Below are the code and all the weights of a small trained network. Each question names an input and a class and asks about switching units off, where a switched-off unit gives its printed mean instead of its output.

import numpy as np


def w(rows, s, z=0):
    codes = np.array(rows[::2]) - 128.0
    scale = np.full(codes.shape[1], s)
    scale[-1] = z or s
    return codes * scale


def f(y):
    return y / 2 * (1 + np.tanh(0.7978845608 * (y + 0.044715 * y**3)))


def log_softmax(a):
    a = a - a.max(-1, keepdims=True)
    return a - np.log(np.exp(a).sum(-1, keepdims=True))


def net(x, mask):
    res = np.array(x, float).reshape(1, 5) / 4 @ E
    y = f(res @ A[0][:, :-1].T + A[0][:, -1])
    res = res + np.where(mask, y, B[0][:, -1]) @ B[0][:, :-1]
    return log_softmax(res[-1] @ U[:, :-1].T + U[:, -1])


A, B = {}, {}
E = w([
[135,151,193,237],'x0',
[112,17,47,204],'x1',
[126,27,155,128],'x2',
[60,116,36,120],'x3',
[253,109,33,59],'x4',
],0.0046)
A[0] = w([
[138,167,170,163,112],'n1',
[123,100,120,130,181],'n2',
[109,135,127,120,119],'n3',
[96,93,175,164,207],'n4',
[121,108,111,106,150],'n5',
[126,144,133,115,122],'n6',
[109,104,119,96,112],'n7',
[106,125,137,116,89],'n8',
[194,157,189,101,144],'n9',
[137,144,98,112,194],'n10',
[102,123,146,154,164],'n11',
[29,99,150,217,121],'n12',
[164,96,129,110,135],'n13',
[135,174,98,132,162],'n14',
[109,117,142,70,99],'n15',
[131,244,86,87,176],'n16',
[187,159,33,106,177],'n17',
[109,178,174,190,179],'n18',
[38,185,182,87,169],'n19',
[179,181,188,95,141],'n20',
[88,171,203,205,194],'n21',
[163,91,110,97,208],'n22',
[81,145,146,52,137],'n23',
[205,129,220,137,176],'n24',
[96,125,130,107,145],'n25',
[126,167,120,117,151],'n26',
[170,147,158,123,175],'n27',
[121,7,21,126,140],'n28',
[170,112,74,107,255],'n29',
],0.013,0.0037)
B[0] = w([
[122,107,145,66,162],'n1',
[99,126,126,146,152],'n2',
[131,143,132,122,127],'n3',
[82,102,58,130,194],'n4',
[109,138,144,144,145],'n5',
[146,131,134,128,129],'n6',
[108,144,158,122,135],'n7',
[128,146,134,114,121],'n8',
[167,58,168,145,184],'n9',
[140,143,106,166,161],'n10',
[106,130,95,112,156],'n11',
[40,176,35,84,224],'n12',
[111,130,158,154,151],'n13',
[157,135,89,127,149],'n14',
[136,165,170,126,134],'n15',
[253,195,84,148,198],'n16',
[140,123,31,224,222],'n17',
[115,107,118,35,209],'n18',
[181,214,169,74,204],'n19',
[181,61,174,119,188],'n20',
[97,106,71,17,248],'n21',
[96,133,155,188,190],'n22',
[163,192,179,129,156],'n23',
[111,12,161,125,209],'n24',
[121,156,136,119,137],'n25',
[164,138,118,129,142],'n26',
[146,77,127,130,163],'n27',
[12,183,198,220,254],'n28',
[110,125,103,225,221],'n29',
],0.032,0.0068)
U = w([
[35,137,45,17,141],'0',
[98,60,86,154,252],'1',
[162,1,154,30,36],'2',
[12,157,203,225,111],'3',
[167,35,243,168,137],'4',
[194,132,19,191,55],'5',
[228,214,170,57,158],'6',
],0.0041,0.0037)

Each question gives the input, the list of numbers given to net, and the class t.
The units are the neurons (one row each of A and B). Each row of codes is followed by its name. A weight is (code - 128) times the scale printed after its matrix; where a second scale follows, it is the last column's (A, B and U).
mask holds one flag per neuron, in row order. A switched-off neuron (its flag False) gives its mean, the last column of its row in B, instead of its output. The means were averaged over made-up inputs and are rounded, as every weight is.
A unit's drop is (log p(t) with every unit on - log p(t) with that unit switched off) / (log p(t) with every unit on - log p(t) with every unit switched off).
The circuit of an input: a set's keep is (log p(t) with only the set's units on - log p(t) with every unit switched off) / (log p(t) with every unit on - log p(t) with every unit switched off). Starting from the 12 units with the biggest drops (on a tie, the unit counted first), units are removed one at a time, each time the one whose removal leaves the highest keep (on an exact tie, the one counted first), for as long as the keep stays at least 0.8.
units of the circuit, in order: the units of the circuit, biggest drop first
k most important neurons: the k neurons with the biggest drops, biggest first
drop of u: that unit's drop, to one decimal
input [-2,6,5,8,-8], class 0: units of the circuit, in order -> n12
input [7,-2,1,-6,-4], class 2: units of the circuit, in order -> n24, n28
input [-4,-6,5,2,3], class 5: units of the circuit, in order -> n28, n18
input [4,-1,-5,-7,5], class 4: units of the circuit, in order -> n12, n9
input [-1,-7,-6,-4,-6], class 6: 2 most important neurons -> n19, n16
input [-1,-5,7,-8,0], class 4: 4 most important neurons -> n12, n9, n21, n18
input [-8,-5,0,5,4], class 5: 2 most important neurons -> n16, n17
input [2,6,-7,-7,7], class 5: 2 most important neurons -> n17, n28
input [-3,2,6,-8,2], class 4: 2 most important neurons -> n12, n24
input [-3,-6,3,6,8], class 5: 2 most important neurons -> n16, n17
input [6,-7,-8,3,0], class 6: 2 most important neurons -> n16, n19
input [-5,4,-4,-2,5], class 3: drop of n28 -> 0.7
input [2,-8,-7,-2,0], class 6: drop of n16 -> 1.4
input [-6,-7,-5,3,1], class 6: drop of n19 -> 0.2
input [-1,-7,3,-1,-5], class 6: units of the circuit, in order -> n19
input [-2,0,-4,-4,7], class 5: drop of n17 -> 0.1
